Below are the code and all the weights of a small trained network. Each question names an input and a class and asks about switching units off, where a switched-off unit gives its printed mean instead of its output.

import numpy as np


def w(rows, s, z=0):
    codes = np.array(rows[::2]) - 128.0
    scale = np.full(codes.shape[1], s)
    scale[-1] = z or s
    return codes * scale


def f(y):
    return np.maximum(y, 0)


def log_softmax(a):
    a = a - a.max(-1, keepdims=True)
    return a - np.log(np.exp(a).sum(-1, keepdims=True))


def net(x, mask):
    res = np.array(x, float).reshape(1, 4) / 4 @ E
    y = f(res @ A[0][:, :-1].T + A[0][:, -1])
    res = res + np.where(mask, y, B[0][:, -1]) @ B[0][:, :-1]
    return log_softmax(res[-1] @ U[:, :-1].T + U[:, -1])


A, B = {}, {}
E = w([
[171,160,144,43,83,134,118,188],'x0',
[130,127,131,128,131,130,125,128],'x1',
[164,155,188,131,186,186,249,120],'x2',
[185,31,184,143,103,49,170,139],'x3',
],0.018)
A[0] = w([
[60,76,97,205,129,114,99,52,196],'n0',
[98,140,119,121,118,145,97,103,174],'n1',
[121,128,126,197,148,135,130,77,217],'n2',
[184,78,163,145,139,117,228,127,103],'n3',
[157,183,156,103,119,138,163,159,111],'n4',
[189,151,129,4,102,137,121,215,129],'n5',
[170,54,177,134,111,103,166,161,120],'n6',
[157,175,103,59,109,119,64,137,163],'n7',
[128,114,151,156,136,147,108,140,110],'n8',
[168,53,121,174,78,63,92,167,147],'n9',
[136,162,127,132,164,195,173,128,148],'n10',
[129,126,136,154,151,164,85,109,130],'n11',
[116,171,92,111,155,194,177,118,139],'n12',
[94,159,81,134,116,191,69,127,209],'n13',
[223,171,141,71,142,143,117,159,104],'n14',
[77,160,131,138,136,144,99,103,223],'n15',
[139,178,117,75,123,173,88,150,151],'n16',
[107,89,98,145,89,112,40,154,244],'n17',
[158,104,137,187,188,126,173,89,144],'n18',
],0.016,0.011)
B[0] = w([
[159,116,51,206,217,156,127,138,253],'n0',
[101,214,50,137,130,163,172,173,182],'n1',
[178,212,121,233,114,175,211,115,215],'n2',
[50,108,91,102,131,121,206,18,238],'n3',
[109,44,205,49,111,190,124,164,177],'n4',
[104,74,180,28,42,38,34,194,224],'n5',
[62,46,152,95,159,19,161,62,224],'n6',
[107,153,106,56,81,58,39,220,208],'n7',
[114,123,146,136,127,122,165,124,136],'n8',
[247,53,114,191,161,63,50,60,230],'n9',
[147,145,255,154,63,197,115,148,211],'n10',
[154,124,136,97,183,170,131,149,164],'n11',
[208,110,230,208,36,216,77,162,209],'n12',
[124,214,75,88,187,170,207,246,240],'n13',
[65,49,177,84,114,152,74,161,183],'n14',
[147,212,82,126,175,199,159,169,209],'n15',
[104,208,161,78,45,116,83,162,200],'n16',
[166,93,7,149,179,56,70,199,251],'n17',
[80,120,135,195,86,153,229,43,221],'n18',
],0.0082,0.028)
U = w([
[125,219,39,155,213,179,137,162,158],'0',
[213,60,79,235,164,124,89,48,190],'1',
[70,192,53,49,58,99,76,186,174],'2',
[196,65,136,90,74,25,35,94,139],'3',
[243,212,188,199,76,246,153,71,167],'4',
[6,161,126,210,94,107,203,22,81],'5',
[132,125,245,124,32,194,66,165,101],'6',
[36,44,177,1,110,116,146,75,3],'7',
],0.0083,0.0022)

Each question gives the input, the list of numbers given to net, and the class t.
The units are the neurons (one row each of A and B). Each row of codes is followed by its name. A weight is (code - 128) times the scale printed after its matrix; where a second scale follows, it is the last column's (A, B and U).
mask holds one flag per neuron, in row order. A switched-off neuron (its flag False) gives its mean, the last column of its row in B, instead of its output. The means were averaged over made-up inputs and are rounded, as every weight is.
A unit's drop is (log p(t) with every unit on - log p(t) with that unit switched off) / (log p(t) with every unit on - log p(t) with every unit switched off).
The circuit of an input: a set's keep is (log p(t) with only the set's units on - log p(t) with every unit switched off) / (log p(t) with every unit on - log p(t) with every unit switched off). Starting from the 12 units with the biggest drops (on a tie, the unit counted first), units are removed one at a time, each time the one whose removal leaves the highest keep (on an exact tie, the one counted first), for as long as the keep stays at least 0.8.
circuit, biggest first: the units of the circuit, biggest drop first
top k neurons: the k neurons with the biggest drops, biggest first
drop when u is switched off: that unit's drop, to one decimal
input [8,-4,1,-3], class 6: circuit, biggest first : n17
input [-3,4,1,1], class 5: top 3 neurons : n9, n17, n12
input [4,5,1,-5], class 6: top 2 neurons : n12, n17
input [-8,2,1,-1], class 4: top 2 neurons : n17, n2
input [-7,3,3,1], class 5: top 2 neurons : n18, n3
input [-2,-3,1,5], class 5: top 2 neurons : n17, n3
input [0,-1,8,5], class 5: top 2 neurons : n18, n5
input [-6,5,2,0], class 4: top 2 neurons : n6, n2
input [0,-7,-5,6], class 1: top 2 neurons : n5, n9
input [2,-6,-3,1], class 3: drop when n13 is switched off : 0.1
input [3,-7,-8,1], class 3: drop when n9 is switched off : 4.3
input [-3,2,-5,1], class 1: drop when n9 is switched off : 2.2
